Here is a tiny trained network, its code and every weight. The questions are about switching its units off for an input and a target symbol, where a switched-off unit gives its printed mean instead of its output.

import numpy as np


def w(rows, s, z=0):
    codes = np.array(rows[::2]) - 128.0
    scale = np.full(codes.shape[1], s)
    scale[-1] = z or s
    return codes * scale


def norm(h):
    return h / np.sqrt((h * h).mean(-1, keepdims=True) + 1e-5)


def f(y):
    return np.maximum(y, 0)


def softmax(a):
    e = np.exp(a - a.max(-1, keepdims=True))
    return e / e.sum(-1, keepdims=True)


def log_softmax(a):
    a = a - a.max(-1, keepdims=True)
    return a - np.log(np.exp(a).sum(-1, keepdims=True))


def net(x, mask):
    ids = ['βγδεζηθλμξπστφψω'.index(c) for c in x.split()]
    T = len(ids)
    res = E[ids] + P[:T]
    u = 0
    for l in range(3):
        q, k, v = (norm(res) @ M[l].T for M in (Q, K, V))
        z = softmax(np.where(np.tri(T) > 0, q @ k.T / 2**0.5, -1e9)) @ v
        res = res + np.where(mask[u], z, O[l][:, -1]) @ O[l][:, :-1]
        u += 1
        y = f(norm(res) @ A[l][:, :-1].T + A[l][:, -1])
        res = res + np.where(mask[u : u + 8], y, B[l][:, -1]) @ B[l][:, :-1]
        u += 8
    return log_softmax(norm(res)[-1] @ U[:, :-1].T + U[:, -1])


Q, K, V, O, A, B = {}, {}, {}, {}, {}, {}
E = w([
[168,132,156],'β',
[197,50,240],'γ',
[106,106,79],'δ',
[167,124,144],'ε',
[161,122,140],'ζ',
[30,176,76],'η',
[156,74,104],'θ',
[105,108,109],'λ',
[112,108,105],'μ',
[44,186,95],'ξ',
[108,181,189],'π',
[96,121,137],'σ',
[249,205,106],'τ',
[129,36,134],'φ',
[95,114,125],'ψ',
[172,132,157],'ω',
],0.015)
P = w([
[133,65,110],'0',
[147,106,102],'1',
[127,27,117],'2',
[158,125,84],'3',
[124,5,121],'4',
[155,137,72],'5',
[124,1,119],'6',
[155,143,77],'7',
],0.0054)
Q[0] = w([
[96,85,2],'0.h0',
[78,180,58],'0.h0',
],0.0072)
K[0] = w([
[106,130,73],'0.h0',
[3,174,42],'0.h0',
],0.0053)
V[0] = w([
[75,5,127],'0.h0',
[120,65,138],'0.h0',
],0.0028)
O[0] = w([
[174,81,74,254],'0.h0',
[71,3,251,204],'0.h0',
],0.0049,0.00072)
A[0] = w([
[89,195,194,116],'0.n0',
[101,203,124,102],'0.n1',
[8,198,110,14],'0.n2',
[2,223,123,69],'0.n3',
[120,61,247,5],'0.n4',
[47,86,112,131],'0.n5',
[149,125,190,100],'0.n6',
[110,214,107,134],'0.n7',
],0.0072,0.0025)
B[0] = w([
[68,146,112,169],'0.n0',
[67,113,91,166],'0.n1',
[188,45,55,185],'0.n2',
[179,102,4,203],'0.n3',
[36,96,177,199],'0.n4',
[94,196,50,253],'0.n5',
[4,151,201,168],'0.n6',
[99,27,125,191],'0.n7',
],0.0042,0.0027)
Q[1] = w([
[161,180,1],'1.h0',
[116,6,178],'1.h0',
],0.0055)
K[1] = w([
[193,164,147],'1.h0',
[71,3,151],'1.h0',
],0.014)
V[1] = w([
[81,119,174],'1.h0',
[252,234,37],'1.h0',
],0.0046)
O[1] = w([
[47,3,250,31],'1.h0',
[130,230,162,251],'1.h0',
],0.004,0.0012)
A[1] = w([
[104,1,142,163],'1.n0',
[124,241,179,185],'1.n1',
[134,228,131,254],'1.n2',
[169,244,124,214],'1.n3',
[196,58,144,111],'1.n4',
[110,104,210,91],'1.n5',
[28,99,89,228],'1.n6',
[122,134,92,77],'1.n7',
],0.0082,0.0027)
B[1] = w([
[125,199,192,253],'1.n0',
[169,143,1,188],'1.n1',
[183,69,127,219],'1.n2',
[168,37,150,237],'1.n3',
[182,70,126,184],'1.n4',
[198,160,198,153],'1.n5',
[123,200,45,242],'1.n6',
[152,128,159,143],'1.n7',
],0.0063,0.0057)
Q[2] = w([
[48,153,255],'2.h0',
[80,253,84],'2.h0',
],0.0084)
K[2] = w([
[74,254,161],'2.h0',
[147,103,48],'2.h0',
],0.008)
V[2] = w([
[129,5,228],'2.h0',
[13,4,79],'2.h0',
],0.002)
O[2] = w([
[156,192,111,128],'2.h0',
[89,254,109,3],'2.h0',
],0.009,0.00035)
A[2] = w([
[136,79,164,190],'2.n0',
[136,169,43,115],'2.n1',
[20,90,13,154],'2.n2',
[250,48,42,193],'2.n3',
[88,28,120,215],'2.n4',
[207,2,185,3],'2.n5',
[59,38,118,77],'2.n6',
[207,189,176,150],'2.n7',
],0.006,0.0026)
B[2] = w([
[72,175,93,157],'2.n0',
[145,124,196,177],'2.n1',
[156,56,174,195],'2.n2',
[93,206,151,254],'2.n3',
[240,149,98,163],'2.n4',
[87,202,73,178],'2.n5',
[30,255,77,139],'2.n6',
[113,61,102,166],'2.n7',
],0.0079,0.0076)
U = w([
[123,111,187,146],'β',
[130,85,175,253],'γ',
[126,48,90,72],'δ',
[123,132,167,83],'ε',
[121,175,185,30],'ζ',
[92,96,82,152],'η',
[103,179,115,60],'θ',
[134,7,129,128],'λ',
[144,49,143,82],'μ',
[98,94,70,155],'ξ',
[49,162,175,112],'π',
[74,109,146,188],'σ',
[216,106,110,126],'τ',
[70,191,107,95],'φ',
[48,57,137,239],'ψ',
[124,110,178,120],'ω',
],0.02,0.0049)

Each question gives the input, a string of symbols that net reads in full, and the target symbol t.
The units are the heads (2 rows each of Q, K, V and O) and the neurons (one row each of A and B). Each row of codes is followed by its name. A weight is (code - 128) times the scale printed after its matrix; where a second scale follows, it is the last column's (O, A, B and U).
mask holds one flag per unit, layer by layer, with each layer's heads first. A switched-off unit (its flag False) gives its mean, the last column of its rows in O or B, instead of its output. The means were averaged over made-up inputs and are rounded, as every weight is.
A unit's drop is (log p(t) with every unit on - log p(t) with that unit switched off) / (log p(t) with every unit on - log p(t) with every unit switched off).
most important unit: the unit with the biggest drop
k most important neurons: the k neurons with the biggest drops, biggest first
top k neurons in layer l: the k neurons of layer l with the biggest drops, biggest first
drop of u: that unit's drop, to one decimal
input τ σ μ σ, target τ: most important unit	0.n5
input τ τ τ φ τ ψ, target τ: top 2 neurons in layer 1	[1.n0, 1.n3]
input ε λ π ψ, target ψ: 3 most important neurons	[2.n3, 2.n2, 2.n4]
input τ λ β λ, target τ: 2 most important neurons	[1.n0, 0.n5]
input μ γ ζ τ β μ, target τ: 2 most important neurons	[1.n0, 2.n2]
input λ ω φ λ, target φ: 2 most important neurons	[1.n6, 1.n3]
input ξ τ β φ τ τ ψ δ, target τ: 2 most important neurons	[2.n5, 1.n0]
input ε β ξ τ ε ψ π μ, target τ: 2 most important neurons	[1.n0, 2.n5]
input τ ε τ δ, target τ: top 2 neurons in layer 2	[2.n5, 2.n2]
input λ λ λ, target λ: top 4 neurons in layer 2	[2.n3, 2.n2, 2.n5, 2.n4]
input τ φ β ψ τ ζ τ ψ, target τ: 2 most important neurons	[1.n0, 2.n5]
input λ π τ λ π λ, target τ: 3 most important neurons	[1.n0, 2.n2, 2.n5]
input π γ τ π, target τ: 3 most important neurons	[0.n3, 1.n0, 1.n1]
input λ θ ξ τ ψ τ τ π, target τ: most important unit	1.n1
input ω ζ ψ φ φ μ, target φ: top 2 neurons in layer 2	[2.n4, 2.n7]
input ζ ψ π ψ, target ψ: top 3 neurons in layer 0	[0.n5, 0.n3, 0.n2]
input η μ ξ, target ξ: drop of 2.n6	0.0
input θ φ η τ τ φ φ σ, target τ: drop of 1.n0	0.2
input δ ψ λ, target λ: drop of 2.n2	3.3
input ψ ψ φ, target φ: most important neuron	[2.n6]
